Here is a tiny trained network, its code and every weight. The questions are about switching its units off for an input and a target symbol, where a switched-off unit gives its printed mean instead of its output.

import numpy as np


def w(rows, s, z=0):
    codes = np.array(rows[::2]) - 128.0
    scale = np.full(codes.shape[1], s)
    scale[-1] = z or s
    return codes * scale


def norm(h):
    return h / np.sqrt((h * h).mean(-1, keepdims=True) + 1e-5)


def f(y):
    return y / 2 * (1 + np.tanh(0.7978845608 * (y + 0.044715 * y**3)))


def softmax(a):
    e = np.exp(a - a.max(-1, keepdims=True))
    return e / e.sum(-1, keepdims=True)


def log_softmax(a):
    a = a - a.max(-1, keepdims=True)
    return a - np.log(np.exp(a).sum(-1, keepdims=True))


def net(x, mask):
    ids = ['ΔΦεζημπ'.index(c) for c in x.split()]
    T = len(ids)
    res = E[ids] + P[:T]
    r = norm(res)
    for j in range(2):
        rows = slice(2 * j, 2 * j + 2)
        q, k, v = (r @ M[0][rows].T for M in (Q, K, V))
        z = softmax(np.where(np.tri(T) > 0, q @ k.T / 2**0.5, -1e9)) @ v
        o = O[0][rows]
        res = res + np.where(mask[j], z, o[:, -1]) @ o[:, :-1]
    y = f(norm(res) @ A[0][:, :-1].T + A[0][:, -1])
    res = res + np.where(mask[2:10], y, B[0][:, -1]) @ B[0][:, :-1]
    return log_softmax(norm(res)[-1] @ U[:, :-1].T + U[:, -1])


Q, K, V, O, A, B = {}, {}, {}, {}, {}, {}
E = w([
[133,80,107],'Δ',
[140,126,130],'Φ',
[122,109,129],'ε',
[143,102,135],'ζ',
[123,170,6],'η',
[110,115,136],'μ',
[123,125,131],'π',
],0.018)
P = w([
[155,166,173],'0',
[67,170,92],'1',
[81,189,95],'2',
[114,197,102],'3',
[43,98,128],'4',
[40,97,130],'5',
[3,100,109],'6',
],0.0063)
Q[0] = w([
[104,40,155],'h0',
[62,240,110],'h0',
[115,112,54],'h1',
[82,254,121],'h1',
],0.0094)
K[0] = w([
[119,146,90],'h0',
[162,109,246],'h0',
[167,131,81],'h1',
[184,138,204],'h1',
],0.011)
V[0] = w([
[124,137,79],'h0',
[254,189,124],'h0',
[79,221,152],'h1',
[138,192,123],'h1',
],0.0095)
O[0] = w([
[137,37,1,116],'h0',
[31,197,100,1],'h0',
[43,60,195,159],'h1',
[42,92,195,108],'h1',
],0.0084,0.0038)
A[0] = w([
[207,106,220,252],'n0',
[169,204,213,73],'n1',
[106,151,176,44],'n2',
[58,100,182,118],'n3',
[81,2,8,196],'n4',
[101,173,123,207],'n5',
[88,26,220,174],'n6',
[85,66,150,110],'n7',
],0.0086,0.0038)
B[0] = w([
[178,46,124,199],'n0',
[239,177,168,141],'n1',
[166,254,106,123],'n2',
[174,71,230,159],'n3',
[94,151,21,255],'n4',
[134,48,63,148],'n5',
[118,27,43,224],'n6',
[190,114,115,158],'n7',
],0.0058,0.0082)
U = w([
[49,187,36,184],'Δ',
[222,129,174,252],'Φ',
[138,58,104,32],'ε',
[188,6,235,80],'ζ',
[29,55,218,131],'η',
[203,145,63,101],'μ',
[31,134,163,149],'π',
],0.011,0.0038)

Each question gives the input, a string of symbols that net reads in full, and the target symbol t.
The units are the heads (2 rows each of Q, K, V and O) and the neurons (one row each of A and B). Each row of codes is followed by its name. A weight is (code - 128) times the scale printed after its matrix; where a second scale follows, it is the last column's (O, A, B and U).
mask holds one flag per unit, heads first, then neurons. A switched-off unit (its flag False) gives its mean, the last column of its rows in O or B, instead of its output. The means were averaged over made-up inputs and are rounded, as every weight is.
A unit's drop is (log p(t) with every unit on - log p(t) with that unit switched off) / (log p(t) with every unit on - log p(t) with every unit switched off).
The circuit of an input: a set's keep is (log p(t) with only the set's units on - log p(t) with every unit switched off) / (log p(t) with every unit on - log p(t) with every unit switched off). Starting from all 10 units, units are removed one at a time, each time the one whose removal leaves the highest keep (on an exact tie, the one counted first), for as long as the keep stays at least 0.8.
circuit, biggest first: the units of the circuit, biggest drop first
k most important neurons: the k neurons with the biggest drops, biggest first
which heads matter: for each layer, one digit per head in row order, 1 if its drop is at least 0.15 and else 0, layers parted by /
drop of u: that unit's drop, to one decimal
input μ Δ π, target ζ: which heads matter => 11
input Φ π π π, target π: most important neuron => n4
input ε Δ Φ, target Φ: 3 most important neurons => n4; n1; n6
input η μ Δ ζ, target Δ: circuit, biggest first => h0; n4; n3
input μ η η Φ ζ ζ, target Δ: circuit, biggest first => h0; n4
input ζ ζ ε ζ μ, target Δ: which heads matter => 01
input ε Δ π, target Φ: which heads matter => 10
input π μ ε, target η: circuit, biggest first => h0; n4
input ε ζ ε ε, target Φ: circuit, biggest first => h0; n4; h1
input μ ε ε, target ζ: circuit, biggest first => h0; n4
input π ε π, target η: 2 most important neurons => n4; n3
input μ π η Φ, target ζ: which heads matter => 01
input ε μ η ε, target Φ: which heads matter => 10
input ε Δ Δ Δ π, target μ: which heads matter => 01
input Φ ε η Δ π Φ Δ, target Δ: circuit, biggest first => n4
input η ζ η Φ π, target Δ: 2 most important neurons => n4; n0
input ζ Δ η π, target Δ: which heads matter => 11
input μ ζ μ π, target ζ: circuit, biggest first => h1; h0
input Δ η μ, target μ: 2 most important neurons => n4; n6
input π π Φ, target η: circuit, biggest first => h1
input ζ Δ μ μ, target Δ: 2 most important neurons => n5; n3
input η π ζ ζ π ε, target Δ: drop of n4 => 0.5
